What each symbol does to the items:
i: Mip->Sut, Dat->Vid, Raz->Von, Bek->Naf, Bak->Vus, Mil->Kul, Peg->Vut, Ruz->Der, Kuv->Pip, Tam->Kos, Fer->Git, Vip->Tus, Ziz->Tiz, Kuz->Kod, Kiv->Sak, Nok->Rur, Les->Dor, Kof->Niz, Dut->Mik, Bab->Gan, Gan->Fil, Rup->Vel, Pok->Seg, Poz->Sog, Ses->Toz, Rer->Fop, Pil->Kal, Niz->Nis, Seg->Vip, Lor->Det, Vus->Kav, Mik->Pem, Vop->Fod, Tev->Zel, Leg->Gez, Zes->Gud, Bis->Fer, Ver->Sos, Fas->Num, Num->Gul, Kos->Ruz, Kol->Ruv, Der->Muk, Zak->Ber, Ruv->Tov, Pez->Sez, Zor->Dat, Kav->Ros, Zer->Zes, Pof->Vak, Sem->Zer, Zan->Bod, Zul->Vuv, Tus->Par, Nis->Mib, Kep->Les, Vut->Lor, Pir->Rup, Kod->Bek, Fos->Gaz, Zev->Dut, Luk->Kun, Sud->Zor, Gaz->Ped, Val->Fos, Tiv->Dod, Tif->Ful, Ros->Kol, Duf->Sem, Kez->Sep, Tal->Rus, Fop->Nog, Mib->Ral, Pip->Las, Tiz->Bab, Sig->Fas, Sak->Sud, Ral->Poz, Div->Tal, Ded->Pok, Sut->Sok, Pek->Mip, Kul->Boz, Rep->Vop, Ruf->Pek, Git->Leg, Ket->Zak, Muk->Ket, Bod->Rir, Ped->Zan, Pem->Rep, Tob->Ruf, Tof->Nok, Fod->Tof, Von->Mol, Zar->Duf, Gub->Bak, Bul->Kiv, Sep->Pir, Sab->Zul, Lem->Vil, Zir->Vok, Par->Tif, Nad->Fof, Kun->Sed, Sos->Mam, Sez->Luk, Mam->Raz, Kal->Bon, Zis->Val, Nog->Mil, Vid->Gub, Vok->Fip, Las->Sop, Ful->Peg, Sis->Sig, Tep->Tiv, Zel->Zis, Mol->Pil, Naf->Kep, Vuv->Bik, Rek->Tez, Boz->Sab, Dav->Lem, Ber->Kof, Sok->Zar, Gez->Zir, Dor->Lak, Dod->Bis, Gul->Ses, Tez->Rer, Vel->Fov, Tov->Ded, Taf->Rek, Lak->Ver, Fof->Dav, Sed->Ziz, Rur->Kuz, Toz->Pof, Vak->Taf, Gud->Tev, Sog->Pez, Sop->Kez, Rir->Sis, Bik->Div, Mef->Kuv, Det->Tob, Fov->Nad, Fil->Tep, Fip->Mef, Vil->Zev, Rus->Tam, Bon->Bul
e: Mip->Zul, Dat->Fos, Raz->Sok, Bek->Peg, Bak->Zan, Mil->Bis, Peg->Rer, Ruz->Sop, Kuv->Mol, Tam->Pip, Fer->Les, Vip->Pof, Ziz->Fod, Kuz->Tif, Kiv->Tev, Nok->Tus, Les->Det, Kof->Fov, Dut->Kol, Bab->Nok, Gan->Rur, Rup->Sud, Pok->Ses, Poz->Vil, Ses->Kun, Rer->Tep, Pil->Sem, Niz->Nad, Seg->Toz, Lor->Nog, Vus->Bod, Mik->Ruv, Vop->Pok, Tev->Der, Leg->Lak, Zes->Kos, Bis->Kep, Ver->Pek, Fas->Pez, Num->Sez, Kos->Las, Kol->Sig, Der->Kez, Zak->Rup, Ruv->Fas, Pez->Dut, Zor->Val, Kav->Rir, Zer->Tam, Pof->Ziz, Sem->Rus, Zan->Nis, Zul->Gez, Tus->Vak, Nis->Fof, Kep->Lor, Vut->Fop, Pir->Sak, Kod->Ful, Fos->Ber, Zev->Ros, Luk->Pem, Sud->Zis, Gaz->Kof, Val->Zak, Tiv->Bek, Tif->Rek, Ros->Sis, Duf->Tal, Kez->Bul, Tal->Mef, Fop->Tiv, Mib->Dav, Pip->Pil, Tiz->Tof, Sig->Sog, Sak->Zel, Ral->Lem, Div->Fip, Ded->Gul, Sut->Vuv, Pek->Sab, Kul->Fer, Rep->Ded, Ruf->Boz, Git->Dor, Ket->Pir, Muk->Sep, Bod->Mib, Ped->Niz, Pem->Tov, Tob->Kul, Tof->Vip, Fod->Seg, Von->Zar, Zar->Div, Gub->Ped, Bul->Gud, Sep->Kiv, Sab->Leg, Lem->Vus, Zir->Sos, Par->Taf, Nad->Vid, Kun->Rep, Sos->Mip, Sez->Mik, Mam->Sut, Kal->Zer, Zis->Ket, Nog->Dod, Vid->Gaz, Vok->Mam, Las->Kal, Ful->Tez, Sis->Poz, Tep->Kod, Zel->Muk, Mol->Duf, Naf->Vut, Vuv->Zir, Rek->Gan, Boz->Git, Dav->Bak, Ber->Vel, Sok->Bik, Gez->Ver, Dor->Tob, Dod->Naf, Gul->Luk, Tez->Fil, Vel->Zor, Tov->Num, Taf->Bab, Lak->Ruf, Fof->Gub, Sed->Vop, Rur->Par, Toz->Sed, Vak->Tiz, Gud->Ruz, Sog->Zev, Sop->Bon, Rir->Ral, Bik->Vok, Mef->Von, Det->Mil, Fov->Dat, Fil->Kuz, Fip->Raz, Vil->Kav, Rus->Kuv, Bon->Zes
y: Mip->Sos, Dat->Fov, Raz->Fip, Bek->Tiv, Bak->Dav, Mil->Det, Peg->Bek, Ruz->Gud, Kuv->Rus, Tam->Zer, Fer->Kul, Vip->Tof, Ziz->Pof, Kuz->Fil, Kiv->Sep, Nok->Bab, Les->Fer, Kof->Gaz, Dut->Pez, Bab->Taf, Gan->Rek, Rup->Zak, Pok->Vop, Poz->Sis, Ses->Pok, Rer->Peg, Pil->Pip, Niz->Ped, Seg->Fod, Lor->Kep, Vus->Lem, Mik->Sez, Vop->Sed, Tev->Kiv, Leg->Sab, Zes->Bon, Bis->Mil, Ver->Gez, Fas->Ruv, Num->Tov, Kos->Zes, Kol->Dut, Der->Tev, Zak->Val, Ruv->Mik, Pez->Fas, Zor->Vel, Kav->Vil, Zer->Kal, Pof->Vip, Sem->Pil, Zan->Bak, Zul->Mip, Tus->Nok, Nis->Zan, Kep->Bis, Vut->Naf, Pir->Ket, Kod->Tep, Fos->Dat, Zev->Sog, Luk->Gul, Sud->Rup, Gaz->Vid, Val->Zor, Tiv->Fop, Tif->Kuz, Ros->Zev, Duf->Mol, Kez->Der, Tal->Duf, Fop->Vut, Mib->Bod, Pip->Tam, Tiz->Vak, Sig->Kol, Sak->Pir, Ral->Rir, Div->Zar, Ded->Rep, Sut->Mam, Pek->Ver, Kul->Tob, Rep->Kun, Ruf->Lak, Git->Boz, Ket->Zis, Muk->Zel, Bod->Vus, Ped->Gub, Pem->Luk, Tob->Dor, Tof->Tiz, Fod->Ziz, Von->Mef, Zar->Von, Gub->Fof, Bul->Kez, Sep->Muk, Sab->Pek, Lem->Ral, Zir->Vuv, Par->Rur, Nad->Niz, Kun->Ses, Sos->Zir, Sez->Num, Mam->Vok, Kal->Las, Zis->Sud, Nog->Lor, Vid->Nad, Vok->Bik, Las->Kos, Ful->Kod, Sis->Ros, Tep->Rer, Zel->Sak, Mol->Kuv, Naf->Dod, Vuv->Sut, Rek->Tif, Boz->Ruf, Dav->Mib, Ber->Fos, Sok->Raz, Gez->Zul, Dor->Git, Dod->Nog, Gul->Ded, Tez->Ful, Vel->Ber, Tov->Pem, Taf->Par, Lak->Leg, Fof->Nis, Sed->Toz, Rur->Gan, Toz->Seg, Vak->Tus, Gud->Bul, Sog->Sig, Sop->Ruz, Rir->Kav, Bik->Sok, Mef->Tal, Det->Les, Fov->Kof, Fil->Tez, Fip->Div, Vil->Poz, Rus->Sem, Bon->Sop
p: Mip->Vok, Dat->Niz, Raz->Tal, Bek->Nog, Bak->Ral, Mil->Dor, Peg->Dod, Ruz->Kiv, Kuv->Zer, Tam->Bon, Fer->Ruf, Vip->Bab, Ziz->Tus, Kuz->Rer, Kiv->Ket, Nok->Rek, Les->Boz, Kof->Gub, Dut->Num, Bab->Tif, Gan->Ful, Rup->Fos, Pok->Ziz, Poz->Kol, Ses->Fod, Rer->Naf, Pil->Kos, Niz->Bak, Seg->Tiz, Lor->Fer, Vus->Poz, Mik->Gul, Vop->Pof, Tev->Pir, Leg->Mip, Zes->Kez, Bis->Tob, Ver->Vuv, Fas->Pem, Num->Rep, Kos->Bul, Kol->Sez, Der->Sak, Zak->Dat, Ruv->Luk, Pez->Tov, Zor->Kof, Kav->Sog, Zer->Sop, Pof->Nok, Sem->Las, Zan->Lem, Zul->Mam, Tus->Gan, Nis->Vus, Kep->Kul, Vut->Bis, Pir->Val, Kod->Fop, Fos->Nad, Zev->Fas, Luk->Pok, Sud->Ber, Gaz->Fof, Val->Fov, Tiv->Lor, Tif->Tep, Ros->Pez, Duf->Pip, Kez->Zel, Tal->Pil, Fop->Kep, Mib->Kav, Pip->Zes, Tiz->Par, Sig->Mik, Sak->Zak, Ral->Ros, Div->Mol, Ded->Sed, Sut->Fip, Pek->Zir, Kul->Lak, Rep->Toz, Ruf->Gez, Git->Pek, Ket->Zor, Muk->Sud, Bod->Vil, Ped->Dav, Pem->Ses, Tob->Leg, Tof->Taf, Fod->Vak, Von->Rus, Zar->Kuv, Gub->Mib, Bul->Muk, Sep->Zis, Sab->Sos, Lem->Sis, Zir->Sok, Par->Fil, Nad->Zan, Kun->Seg, Sos->Bik, Sez->Ded, Mam->Div, Kal->Ruz, Zis->Vel, Nog->Les, Vid->Nis, Vok->Zar, Las->Gud, Ful->Tiv, Sis->Dut, Tep->Vut, Zel->Rup, Mol->Tam, Naf->Mil, Vuv->Raz, Rek->Kod, Boz->Ver, Dav->Rir, Ber->Vid, Sok->Mef, Gez->Sut, Dor->Sab, Dod->Det, Gul->Vop, Tez->Bek, Vel->Gaz, Tov->Kun, Taf->Kuz, Lak->Zul, Fof->Bod, Sed->Vip, Rur->Tez, Toz->Tof, Vak->Rur, Gud->Sep, Sog->Ruv, Sop->Tev, Rir->Zev, Bik->Von, Mef->Sem, Det->Git, Fov->Ped, Fil->Peg, Fip->Duf, Vil->Sig, Rus->Kal, Bon->Der

The rows follow the links: the fewer symbols apart two items are, the more alike their rows tend to be.

Rows of some items; one shown again gets a slightly different row:
Mam [-109, 167, 104, -20, 486, 97, -484, 381, -361, 411, -397, 385, 129, -142, 525, -126, 189, -375, 505, 33, -1068, 69, -253, 198, -198, -971, 193, 83, -5, -229, -312, -357, -3, -178, 493, 116, 229, 204, -198, -244, 208, -114, 449, -492, -334, -60, 372, -74, -221, 269, -239, -380, 277, -23, -348, -84, 21, -811]
Mef [199, -156, -449, 118, 217, 390, -223, 429, -413, -86, 114, 192, -68, 157, 110, -545, 391, -221, -91, -443, -594, 154, 64, 583, 205, -1015, -59, -124, 326, 428, -311, -269, 724, -886, -196, 85, 246, 346, 278, -247, 403, -238, 583, -166, -527, 30, -97, -264, -494, 260, 36, 99, 323, -145, -71, 131, 205, -164]
Toz [131, -131, 168, 123, -79, -295, 229, -797, -253, 250, -536, -99, -489, -401, -227, 730, -396, 54, 305, 161, 106, -443, -61, -382, -303, 625, 194, -188, -179, -279, 433, 130, -68, 357, 502, -251, -262, 28, 494, -116, -379, 245, -202, -179, 141, -7, 785, -32, 31, -226, -377, -632, 344, -72, -789, -4, -360, -453]
Fof [-350, -204, 55, 159, 110, 139, -83, 165, 274, 446, 368, -334, 496, -229, -337, -8, -372, -292, 176, 77, -277, -49, 128, 65, -823, 452, -490, 397, 229, -23, 405, 93, -310, 35, -324, -953, 365, 422, -572, -625, 90, 210, 368, 143, 141, 60, 224, 260, 98, 676, -217, -302, -418, -272, 421, -428, -563, 116]
Rup [107, -717, -814, -277, -185, 648, -255, 337, 372, -179, -115, 299, 756, -603, -384, 251, 246, 645, 175, -39, 218, -213, -49, -35, -271, -412, 222, -278, -158, 223, 156, 497, 246, -449, -659, -133, -403, 317, 415, -373, -205, -185, -340, 306, -73, -228, 74, -612, 203, -131, 315, 25, 124, 57, 8, -201, -414, -145]
Kez [33, 233, -609, 22, 243, 328, -697, 798, 137, -153, -245, 5, 824, -7, 475, -505, 13, 97, -65, -10, -155, 75, 81, 323, -210, -143, -8, 406, -510, 38, -504, 343, -612, 189, -172, -136, 75, 354, -527, 95, -386, -325, -91, -80, 118, -273, -65, -248, 695, -210, 416, 88, -607, 591, 203, -346, 42, -201]
Ziz [189, -249, 147, 127, -161, -246, 367, -882, -323, 130, -368, -57, -673, -379, -357, 698, -307, 70, 278, 46, 77, -397, -68, -321, -143, 414, 160, -349, 43, -169, 506, -30, 252, 61, 422, -139, -295, 27, 726, -186, -170, 278, -93, -138, -3, 65, 696, -49, -221, -142, -375, -532, 545, -249, -813, 153, -274, -383]
Bik [-10, 106, -109, 69, 500, 192, -478, 355, -468, 295, -354, 321, 66, -96, 438, -246, 210, -364, 389, -111, -1051, 43, -202, 352, -184, -976, 134, 15, 46, -70, -343, -329, 184, -395, 347, 48, 247, 337, -54, -294, 216, -139, 565, -466, -417, -76, 426, -165, -309, 285, -232, -347, 325, -86, -401, -37, 22, -740]
Vut [318, 726, 167, 436, 263, -425, 15, -268, -714, -205, -361, -276, -847, 556, 561, -431, -194, -391, -343, -171, -144, 6, 133, 210, 467, 286, 9, 146, -220, -87, -474, -257, -147, 310, 737, 265, 174, -48, 8, 573, -187, -54, 198, -436, 5, 40, 177, 183, 62, -462, -126, -65, -50, 351, -509, 242, 525, -178]
Lak [-185, 179, 547, -570, -48, -146, -62, 146, 262, 32, -194, 728, 207, -11, 426, 347, 607, 227, 347, 336, -115, 216, -406, -362, 464, -842, 534, -311, -83, -369, -336, -264, -8, 206, 349, 1029, -265, -681, -76, 397, 209, -115, -384, -78, -83, -29, -354, -33, -122, -204, 75, 254, 408, 3, 104, 287, 319, -247]
Num [-207, 75, 400, -167, -324, -356, 314, -394, 516, -32, 93, -234, 105, -34, -212, 455, -297, 292, -71, 362, 823, -94, 32, -539, -41, 1027, -24, 92, -227, -272, 298, 327, -588, 790, 13, -34, -262, -406, -214, 323, -310, 213, -584, 292, 532, -3, -191, 265, 465, -260, 84, 99, -352, 96, 302, -101, -100, 422]
Rir [305, -215, -627, 600, -91, 180, 202, -194, -263, -190, 222, -731, -325, 100, -492, -328, -500, -99, -482, -401, 363, -229, 459, 336, -277, 880, -482, 189, 107, 457, 336, 300, 160, -254, -416, -922, 121, 609, 293, -276, -242, 58, 289, 115, 82, 104, 197, -49, 80, 52, 3, -130, -329, 44, -146, -172, -204, 356]
Ruv [-121, -41, 254, -121, -437, -285, 412, -378, 502, -228, 292, -225, 25, 59, -355, 322, -188, 380, -299, 192, 985, -28, 139, -418, 118, 1011, -73, 25, -122, -45, 329, 323, -346, 541, -252, -11, -278, -411, -87, 319, -249, 174, -571, 418, 447, 61, -371, 200, 369, -289, 176, 312, -360, 91, 410, -13, -60, 668]
Sis [326, -277, -558, 401, -295, 94, 389, -332, -79, -407, 296, -657, -362, 173, -604, -179, -349, 156, -615, -351, 795, -185, 467, 183, 44, 935, -343, -11, 90, 488, 353, 354, 316, -228, -524, -586, -58, 292, 446, -9, -224, 50, -46, 337, 146, 81, -73, -58, 96, -171, 164, 171, -254, 68, -7, -33, -53, 595]
Zel [262, -247, -993, -12, 74, 559, -623, 549, 33, -240, -464, 105, 748, -397, 92, -157, 58, 432, 39, -143, -10, -198, 58, 220, -286, -243, 190, 35, -535, 127, -216, 519, -169, -154, -383, -213, -261, 520, 131, -163, -517, -308, -228, -34, 31, -329, 214, -644, 538, -337, 434, -113, -208, 508, -222, -314, -216, -398]
Ped [-457, -306, 131, 12, 45, 198, -93, 240, 484, 490, 450, -217, 617, -306, -376, 104, -276, -159, 298, 173, -265, 9, -39, -31, -804, 281, -428, 328, 256, -64, 449, 73, -269, 9, -448, -816, 294, 278, -556, -584, 166, 191, 280, 233, 96, 61, 99, 276, 42, 744, -164, -179, -324, -356, 551, -401, -580, 191]
Gub [-398, -243, 98, 64, 70, 182, -82, 236, 390, 466, 412, -262, 559, -288, -356, 31, -323, -231, 258, 137, -230, -11, 36, 37, -826, 352, -463, 385, 236, -42, 436, 83, -318, 27, -403, -847, 305, 373, -560, -590, 130, 186, 314, 185, 120, 39, 179, 296, 63, 754, -194, -258, -353, -326, 473, -436, -558, 175]
Fos [-277, -764, -200, -423, -243, 478, -21, 264, 709, 186, 339, 298, 814, -591, -571, 438, 209, 452, 330, 179, 122, -11, -158, -213, -463, -307, 18, -184, 199, 129, 442, 265, 156, -319, -747, -246, -192, 62, 41, -578, 147, 52, -221, 431, -34, -38, -182, -228, -40, 436, 124, 50, 74, -336, 516, -219, -511, 142]
Kof [-467, -626, 41, -370, -188, 339, -9, 293, 751, 359, 440, 149, 819, -516, -519, 373, 95, 226, 347, 275, -8, 42, -132, -192, -614, -120, -147, 40, 294, 5, 496, 175, -22, -183, -643, -423, -7, 56, -263, -595, 249, 135, -40, 383, 54, 25, -164, 27, -38, 618, 15, 8, -63, -402, 654, -331, -589, 236]
Fov [-414, -651, 10, -422, -188, 369, 0, 269, 754, 291, 411, 221, 828, -527, -553, 378, 153, 277, 383, 216, 49, 41, -142, -208, -552, -200, -106, -34, 264, 37, 475, 202, 47, -225, -695, -364, -95, 33, -183, -586, 224, 123, -139, 404, 33, -6, -188, -67, -60, 545, 20, 28, -34, -422, 628, -271, -552, 192]
Bon [-156, 319, -225, -95, 183, 222, -518, 930, 299, -126, 183, 14, 740, 291, 466, -667, 175, -65, -188, -11, -132, 330, 71, 294, 36, -277, -141, 463, -249, 75, -538, 118, -486, 136, -326, 37, 226, 60, -791, 208, -15, -287, 36, 60, 98, -144, -483, 22, 462, 21, 429, 433, -615, 395, 706, -251, 211, 207]
Kod [-131, 694, 839, 241, 176, -652, 289, -327, -318, 178, 163, -289, -762, 585, 336, -228, -222, -636, -176, 82, -199, 189, 37, 4, 288, 413, -236, 263, 199, -241, -135, -501, -227, 407, 623, 185, 401, -324, -436, 409, 271, 196, 344, -243, 69, 214, -100, 664, -232, 150, -351, 9, -118, -113, 10, 212, 393, 218]
Ses [-24, 79, 300, 47, -64, -356, 148, -649, -9, 226, -488, -155, -167, -381, -58, 662, -497, 116, 302, 340, 185, -366, -76, -493, -361, 871, 154, 6, -326, -454, 346, 242, -512, 745, 512, -245, -219, -66, 58, 10, -507, 263, -352, -113, 364, -60, 632, 86, 347, -237, -261, -543, -1, 109, -501, -131, -366, -346]
Sig [206, -245, -221, 140, -446, -68, 474, -367, 257, -445, 374, -465, -235, 151, -559, 20, -206, 332, -552, -167, 1032, -76, 345, -102, 218, 989, -214, -52, 32, 369, 353, 371, 120, 34, -492, -233, -199, -92, 312, 173, -210, 66, -366, 475, 253, 97, -362, 38, 179, -255, 243, 361, -273, 36, 230, 66, -6, 800]
Boz [-21, 108, 398, -557, -128, -121, 33, 29, 160, -144, -196, 684, 39, 74, 369, 299, 571, 309, 178, 271, 70, 183, -357, -327, 621, -782, 561, -351, -117, -229, -337, -186, 99, 135, 285, 1091, -316, -684, 140, 457, 162, -127, -456, -18, -117, -95, -402, -124, -134, -358, 121, 337, 438, 63, 43, 340, 402, -144]

Each walk starts at a row. The symbols on each line, taken left to right, move it on to the next item.
Answer with the item's row; about right is enough.
---
[-165, 65, 359, -147, -406, -327, 338, -393, 551, -130, 148, -209, 59, -34, -250, 430, -264, 330, -129, 324, 858, -44, 64, -539, 26, 1028, -29, 89, -212, -214, 310, 310, -498, 732, -75, 6, -249, -441, -202, 318, -316, 170, -612, 329, 505, 34, -259, 253, 449, -268, 122, 170, -347, 80, 370, -44, -106, 535]
y y p e i y y e: [95, -80, 196, 125, -43, -297, 173, -779, -241, 184, -530, -94, -387, -445, -170, 727, -416, 73, 322, 222, 104, -458, -74, -411, -343, 677, 172, -162, -241, -351, 398, 129, -194, 479, 507, -281, -261, 68, 371, -98, -430, 241, -203, -171, 184, -31, 742, 0, 127, -248, -334, -599, 226, -23, -747, -47, -351, -441]
e p p e p y y i y e: [-168, 656, 930, 208, 159, -673, 318, -354, -264, 194, 216, -255, -733, 575, 289, -159, -218, -614, -138, 76, -183, 192, 1, -1, 283, 375, -239, 253, 254, -242, -84, -520, -174, 406, 607, 185, 395, -372, -425, 375, 319, 247, 317, -207, 88, 231, -116, 689, -281, 219, -337, 41, -76, -189, 103, 216, 333, 270]
---
[121, 805, 452, 411, 306, -567, 101, -303, -609, -7, -142, -333, -806, 617, 549, -409, -248, -562, -259, -87, -245, 102, 163, 209, 351, 389, -131, 289, -75, -178, -365, -366, -254, 451, 768, 204, 323, -145, -271, 478, -28, 66, 282, -378, 52, 116, 108, 420, -33, -218, -222, -66, -157, 194, -293, 166, 481, -63]
i y i i y i p: [-322, 254, 646, -552, 169, -169, -262, 276, 225, 337, -237, 693, 371, -110, 550, 290, 428, -6, 571, 415, -536, 208, -503, -295, 131, -924, 410, -123, -96, -462, -363, -336, -240, 285, 450, 766, -84, -520, -379, 172, 277, -50, -134, -198, -71, -36, -133, 63, -109, 74, -64, 1, 285, -59, 104, 122, 161, -448]
y p e i i e e e: [64, 61, -200, 97, 478, 223, -457, 348, -525, 253, -290, 267, 7, -77, 358, -306, 191, -349, 294, -164, -1009, 47, -156, 407, -138, -1004, 88, -43, 112, -9, -322, -338, 292, -493, 290, 24, 250, 372, 32, -295, 246, -151, 552, -440, -420, -33, 396, -187, -321, 278, -220, -347, 345, -61, -406, -7, 36, -709]
---
[74, 794, 533, 382, 280, -625, 117, -267, -562, 21, -91, -310, -800, 613, 533, -384, -259, -613, -246, -33, -209, 139, 113, 129, 312, 428, -188, 268, -31, -210, -326, -399, -285, 429, 772, 170, 372, -163, -343, 464, 46, 98, 297, -388, 104, 138, 86, 520, -60, -78, -260, -54, -161, 153, -187, 162, 434, 38]
p y i e y p p e y y: [-311, 198, 594, -578, 104, -129, -207, 268, 232, 238, -181, 704, 322, -96, 531, 341, 485, 56, 486, 447, -438, 202, -483, -310, 219, -884, 476, -148, -87, -459, -351, -321, -213, 280, 429, 864, -105, -551, -331, 212, 277, -91, -210, -197, -81, -32, -193, 34, -93, -2, -18, 71, 301, -27, 140, 155, 168, -392]
y i p y p p i: [-140, 150, -160, -157, 73, 278, -262, 829, 292, -174, 491, 111, 487, 426, 233, -716, 371, -92, -295, -151, -73, 434, 82, 393, 297, -577, -193, 257, 117, 264, -450, -92, 25, -308, -487, 244, 264, -46, -496, 150, 343, -284, 177, 157, -120, -13, -782, 35, 21, 222, 390, 638, -301, 108, 824, -32, 369, 448]
---
[-21, 145, 0, 26, 516, 168, -501, 335, -435, 335, -328, 371, 103, -118, 470, -178, 187, -370, 421, -12, -1037, 69, -247, 276, -191, -953, 145, 2, 46, -139, -347, -372, 83, -253, 391, 84, 235, 264, -128, -281, 217, -109, 521, -480, -334, -86, 422, -119, -248, 294, -271, -375, 343, -63, -369, -53, -9, -778]
y y p e i y y e: [89, -110, -384, -2, 84, 372, -123, 590, -149, -200, 398, 124, 79, 346, 22, -671, 475, -130, -257, -379, -282, 313, 109, 528, 319, -956, -104, -62, 365, 458, -326, -232, 628, -824, -417, 204, 217, 150, 55, -72, 509, -246, 415, 88, -412, 31, -490, -152, -404, 256, 213, 434, 111, -96, 343, 143, 346, 238]
p p y p y p e: [220, -527, -973, -154, -92, 658, -443, 416, 174, -231, -332, 205, 727, -539, -145, 103, 116, 582, 72, -131, 142, -242, 19, 85, -269, -358, 267, -141, -357, 226, -39, 569, 51, -326, -506, -174, -353, 429, 380, -294, -395, -271, -314, 115, -19, -283, 219, -707, 363, -281, 379, -63, -21, 296, -162, -240, -294, -343]
---
[217, -196, -939, -31, 121, 520, -649, 591, 50, -218, -430, 102, 780, -340, 182, -224, 57, 367, 24, -128, -30, -168, 64, 214, -276, -223, 155, 103, -542, 130, -269, 551, -276, -110, -320, -244, -203, 519, 24, -83, -528, -320, -229, -55, 39, -344, 233, -567, 617, -363, 400, -110, -283, 523, -186, -334, -148, -404]
y i e e i i: [-165, -794, -408, -429, -288, 550, -58, 270, 609, 33, 216, 362, 802, -593, -536, 406, 294, 530, 309, 91, 190, -85, -119, -209, -349, -392, 104, -245, 109, 153, 378, 387, 240, -401, -796, -170, -291, 124, 236, -525, 78, -58, -311, 397, -46, -133, -105, -367, -11, 251, 174, 63, 164, -235, 343, -209, -475, 72]
y y e y e p y p i e: [2, -123, -376, 531, 148, 135, -37, -30, -152, 168, 185, -671, 24, -84, -350, -297, -550, -330, -134, -225, -106, -140, 313, 310, -681, 718, -567, 402, 140, 222, 347, 163, -128, -89, -276, -1123, 339, 694, -198, -508, -134, 141, 451, 45, 117, 81, 387, 143, 148, 384, -178, -348, -429, -53, -7, -355, -395, 137]
---
[79, -170, -56, 16, -470, -107, 487, -362, 411, -388, 410, -379, -145, 140, -471, 139, -177, 407, -474, -8, 1101, -59, 270, -222, 229, 958, -171, -38, -7, 203, 353, 344, -33, 261, -424, -114, -234, -267, 172, 256, -199, 106, -487, 465, 325, 82, -410, 112, 238, -277, 242, 364, -322, 37, 336, 76, -38, 789]
y i p p y e e i e: [179, -174, 148, 108, -91, -239, 296, -865, -274, 165, -476, -88, -510, -421, -278, 714, -369, 88, 304, 121, 63, -432, -62, -348, -259, 521, 187, -251, -93, -260, 452, 37, 46, 241, 468, -229, -308, 67, 575, -175, -341, 217, -157, -154, 101, 34, 729, -30, -60, -203, -403, -650, 404, -100, -802, 31, -313, -453]
p p i i e p e e: [-7, 789, 667, 340, 229, -639, 164, -292, -474, 74, 16, -323, -798, 617, 473, -351, -256, -602, -226, -1, -241, 139, 89, 81, 298, 436, -175, 278, 60, -220, -267, -438, -262, 438, 708, 166, 389, -239, -414, 440, 49, 138, 341, -320, 72, 157, -4, 563, -113, -30, -297, -51, -167, 87, -111, 160, 447, 77]
---
[-188, -142, -107, 340, 149, 113, -77, 102, 85, 381, 287, -501, 280, -151, -334, -125, -480, -328, 69, -14, -248, -90, 203, 163, -757, 573, -518, 435, 211, 78, 392, 148, -266, -4, -289, -1017, 358, 589, -445, -582, -15, 191, 447, 59, 145, 89, 326, 255, 120, 616, -260, -325, -436, -209, 237, -428, -492, 125]
i p p i p e p: [-88, 106, 343, 31, -88, -358, 112, -570, 95, 217, -434, -163, -108, -361, -50, 666, -498, 123, 288, 391, 266, -350, -89, -507, -369, 905, 134, 42, -346, -505, 332, 237, -605, 804, 478, -242, -230, -122, -51, 48, -502, 248, -399, -59, 391, -73, 512, 127, 425, -246, -231, -471, -48, 117, -416, -129, -340, -277]
p e i e p i y e p: [-251, 509, 1000, 110, 68, -639, 454, -446, -147, 253, 344, -203, -712, 531, 115, -63, -150, -555, -112, 126, -79, 209, -2, -95, 297, 339, -244, 158, 384, -211, 44, -517, -35, 282, 505, 201, 325, -435, -349, 261, 417, 288, 292, -76, 30, 297, -198, 697, -402, 301, -392, 57, 54, -339, 204, 232, 309, 353]
